Below is a small trained network, with its code and all its weights. Each question gives an input and a target symbol and asks what happens when units are switched off, that is, made to give their printed mean instead of their output.

import numpy as np


def w(rows, s, z=0):
    codes = np.array(rows[::2]) - 128.0
    scale = np.full(codes.shape[1], s)
    scale[-1] = z or s
    return codes * scale


def norm(h):
    return h / np.sqrt((h * h).mean(-1, keepdims=True) + 1e-5)


def f(y):
    return np.maximum(y, 0)


def softmax(a):
    e = np.exp(a - a.max(-1, keepdims=True))
    return e / e.sum(-1, keepdims=True)


def log_softmax(a):
    a = a - a.max(-1, keepdims=True)
    return a - np.log(np.exp(a).sum(-1, keepdims=True))


def net(x, mask):
    ids = ['βδηλμπστφ'.index(c) for c in x.split()]
    T = len(ids)
    res = E[ids] + P[:T]
    u = 0
    for l in range(2):
        q, k, v = (norm(res) @ M[l].T for M in (Q, K, V))
        z = softmax(np.where(np.tri(T) > 0, q @ k.T / 2**0.5, -1e9)) @ v
        res = res + np.where(mask[u], z, O[l][:, -1]) @ O[l][:, :-1]
        u += 1
        y = f(norm(res) @ A[l][:, :-1].T + A[l][:, -1])
        res = res + np.where(mask[u : u + 4], y, B[l][:, -1]) @ B[l][:, :-1]
        u += 4
    return log_softmax(norm(res)[-1] @ U[:, :-1].T + U[:, -1])


Q, K, V, O, A, B = {}, {}, {}, {}, {}, {}
E = w([
[171,129,103,142,139,88,96,153,119,104,157,36],'β',
[46,105,134,107,124,98,145,103,114,2,130,78],'δ',
[126,127,155,95,145,146,128,111,4,141,204,48],'η',
[179,143,143,106,97,154,118,125,22,151,158,126],'λ',
[56,211,175,181,178,97,130,105,42,39,170,137],'μ',
[191,203,144,181,135,113,67,156,69,153,155,105],'π',
[143,198,103,183,157,95,138,131,158,12,143,154],'σ',
[228,83,110,149,143,155,140,141,107,47,85,132],'τ',
[109,170,49,45,139,102,134,116,82,222,90,156],'φ',
],0.0091)
P = w([
[110,78,149,103,175,125,120,131,176,157,140,151],'0',
[167,157,143,107,53,98,143,150,113,77,89,83],'1',
[173,122,130,109,86,77,142,179,99,83,106,127],'2',
[115,89,134,148,157,185,74,91,175,123,85,129],'3',
[127,110,139,143,141,162,90,70,151,122,77,32],'4',
[138,105,107,110,129,145,115,99,92,105,1,129],'5',
],0.009)
Q[0] = w([
[195,191,137,24,155,38,108,104,48,60,45,89],'0.h1',
[135,124,119,177,148,253,41,38,92,39,98,11],'0.h1',
],0.0053)
K[0] = w([
[65,35,110,101,253,193,49,99,168,179,107,212],'0.h1',
[95,147,97,54,184,41,171,90,170,245,99,197],'0.h1',
],0.0049)
V[0] = w([
[158,108,184,212,156,64,3,165,141,147,158,96],'0.h1',
[65,32,74,84,119,64,96,117,179,59,108,64],'0.h1',
],0.0051)
O[0] = w([
[210,120,169,64,187,75,83,27,148,40,142,139,253],'0.h1',
[98,91,99,88,79,141,5,143,150,109,137,115,162],'0.h1',
],0.011,0.0031)
A[0] = w([
[97,2,122,80,165,101,188,176,175,105,95,107,251],'0.n1',
[147,146,154,185,196,78,153,98,93,83,206,131,126],'0.n2',
[113,166,119,145,185,229,94,197,126,145,107,42,43],'0.n3',
[79,119,93,92,156,154,81,115,111,187,6,68,164],'0.n4',
],0.0036,0.0021)
B[0] = w([
[169,240,60,134,93,179,191,144,77,235,164,149,193],'0.n1',
[170,65,98,189,44,108,124,175,102,165,122,151,253],'0.n2',
[123,201,105,174,207,138,141,55,202,118,37,126,188],'0.n3',
[140,149,223,144,66,141,139,2,139,99,38,144,248],'0.n4',
],0.0063,0.0034)
Q[1] = w([
[63,124,81,136,121,163,133,103,178,223,120,213],'1.h1',
[199,130,100,125,98,97,119,96,1,5,114,106],'1.h1',
],0.0053)
K[1] = w([
[153,134,150,140,101,116,79,77,130,2,59,77],'1.h1',
[66,98,87,214,188,197,135,130,184,203,162,226],'1.h1',
],0.006)
V[1] = w([
[54,109,179,122,147,90,125,70,55,160,160,26],'1.h1',
[2,190,179,173,121,23,144,156,178,52,188,238],'1.h1',
],0.0065)
O[1] = w([
[159,160,14,127,113,121,129,7,164,138,254,217,252],'1.h1',
[186,94,88,128,118,66,79,96,34,175,96,40,31],'1.h1',
],0.0085,0.0025)
A[1] = w([
[191,150,1,179,81,127,77,52,96,91,166,131,250],'1.n1',
[192,151,122,159,180,80,251,94,99,149,152,159,162],'1.n2',
[204,103,62,112,149,23,115,39,105,127,214,132,140],'1.n3',
[94,151,95,205,93,147,243,161,94,182,126,144,103],'1.n4',
],0.0064,0.0017)
B[1] = w([
[68,152,27,177,136,152,180,169,115,168,123,114,251],'1.n1',
[61,8,156,211,4,117,103,116,170,131,134,112,195],'1.n2',
[123,172,151,104,186,197,192,168,86,158,134,140,254],'1.n3',
[140,71,103,58,254,21,61,158,208,211,136,181,173],'1.n4',
],0.008,0.0098)
U = w([
[142,137,96,57,242,137,90,89,133,61,141,141,166],'β',
[64,71,44,173,58,150,27,143,122,117,139,111,48],'δ',
[101,170,75,183,123,189,212,110,174,126,209,201,26],'η',
[95,2,167,206,84,63,130,104,182,147,155,147,220],'λ',
[122,111,48,174,168,136,204,127,17,193,121,83,123],'μ',
[192,134,210,178,212,78,222,43,120,121,130,138,171],'π',
[146,78,181,146,123,63,80,130,80,133,75,45,246],'σ',
[74,152,249,131,124,197,193,216,128,105,112,109,110],'τ',
[102,151,98,78,224,32,162,208,166,214,121,151,88],'φ',
],0.0059,0.0014)

Each question gives the input, a string of symbols that net reads in full, and the target symbol t.
The units are the heads (2 rows each of Q, K, V and O) and the neurons (one row each of A and B). Each row of codes is followed by its name. A weight is (code - 128) times the scale printed after its matrix; where a second scale follows, it is the last column's (O, A, B and U).
mask holds one flag per unit, layer by layer, with each layer's heads first. A switched-off unit (its flag False) gives its mean, the last column of its rows in O or B, instead of its output. The means were averaged over made-up inputs and are rounded, as every weight is.
A unit's drop is (log p(t) with every unit on - log p(t) with that unit switched off) / (log p(t) with every unit on - log p(t) with every unit switched off).
The circuit of an input: a set's keep is (log p(t) with only the set's units on - log p(t) with every unit switched off) / (log p(t) with every unit on - log p(t) with every unit switched off). Starting from all 10 units, units are removed one at a time, each time the one whose removal leaves the highest keep (on an exact tie, the one counted first), for as long as the keep stays at least 0.8.
circuit, biggest first: the units of the circuit, biggest drop first
most important unit: the unit with the biggest drop
k most important neurons: the k neurons with the biggest drops, biggest first
k most important neurons of layer l: the k neurons of layer l with the biggest drops, biggest first
drop when u is switched off: that unit's drop, to one decimal
input δ φ μ τ, target φ: circuit, biggest first	[0.h1, 1.n4]
input σ λ π, target σ: most important unit	1.h1
input λ β δ π, target λ: 2 most important neurons	[1.n2, 1.n3]
input η τ φ τ, target τ: circuit, biggest first	[1.h1, 0.h1]
input λ δ β, target λ: circuit, biggest first	[0.h1, 1.n2]
input λ β τ δ τ, target λ: circuit, biggest first	[0.h1, 1.n2, 1.n3]
input β φ η η β β, target η: 2 most important neurons of layer 1	[1.n1, 1.n4]
input φ η β π φ σ, target φ: circuit, biggest first	[0.h1, 1.n4]
input μ π τ, target μ: 2 most important neurons	[1.n3, 1.n1]
input μ β τ π μ, target μ: circuit, biggest first	[1.h1, 1.n1]
input λ η η η η, target λ: 2 most important neurons	[1.n2, 0.n2]
input δ λ β π, target δ: 2 most important neurons	[1.n3, 1.n4]
input λ η φ σ λ, target φ: 2 most important neurons	[1.n4, 1.n2]
input τ β τ, target τ: circuit, biggest first	[1.h1]
input φ μ μ, target φ: drop when 1.n2 is switched off	0.1
input η μ η δ η μ, target η: drop when 0.n4 is switched off	0.0
input η η η μ τ, target η: drop when 1.h1 is switched off	0.7
input μ δ μ, target μ: 2 most important neurons of layer 1	[1.n3, 1.n1]
input φ τ η μ φ δ, target φ: 2 most important neurons of layer 1	[1.n4, 1.n2]
input η φ π, target η: circuit, biggest first	[1.h1]
